Rows and roughly how far along a hidden order each lies, from 0 to 9:
In the rows, 128 means zero.
[133 120 124 123  92 121 134 115 104 133 120 102 139 128 160 105 131 174
 123 127  95 132 125 123 128  99 161]  0
[146  93 126 137 138 130 116 117  92 126 111 119 133 142 106  81 130  87
 151 134 141 116 126 136 111 104  27]  0
[144 154 137 131 172 113 117 122 190 129 115 159 136 130 102 152 140  90
 147 122 179 115 127 143 107 102  75]  9
[140 149 133 132 173 118 122 123 184 128 116 149 134 127 103 159 142  95
 144 124 178 109 128 141 107 110  69]  9
[143 151 134 128 166 118 119 123 208 129 114 159 134 128  99 155 146  82
 146 122 166 109 127 135 108 105  81]  9
[144 147 135 128 176 116 120 125 221 129 119 154 134 127 101 144 140  80
 144 124 178 109 127 139 111 106  62]  9
[123 142 130 112 126 123 135 139 202 132 133 135 131 113 144 163 138 158
 113 120 123 136 128 128 137 126 222]  9
[135 146 133 115 134 115 138 135 223 134 123 137 135 112 145 158 158 156
 126 121 120 130 126 132 133 112 216]  9
[142 119 123 142 128 126 119 113  66 125 112 126 135 142 107  97 135  93
 150 133 144 120 128 135 114 110   1]  0
[140 121 122 144 128 131 118 112  71 124 123 130 132 143 113  92 120  78
 151 131 142 117 128 131 118 122   2]  0
[142 118 122 129 103 125 130 119 113 131 122 102 136 129 140 106 125 173
 125 131  79 139 126 126 135 111 135]  0
[137 147 134 125 168 119 120 134 194 128 122 152 134 128  99 151 140  82
 140 125 187 105 129 140 114 111  35]  9
[131 149 132 112 132 113 132 128 233 135 121 130 138 116 140 159 165 160
 119 119 129 128 126 134 127 100 191]  9
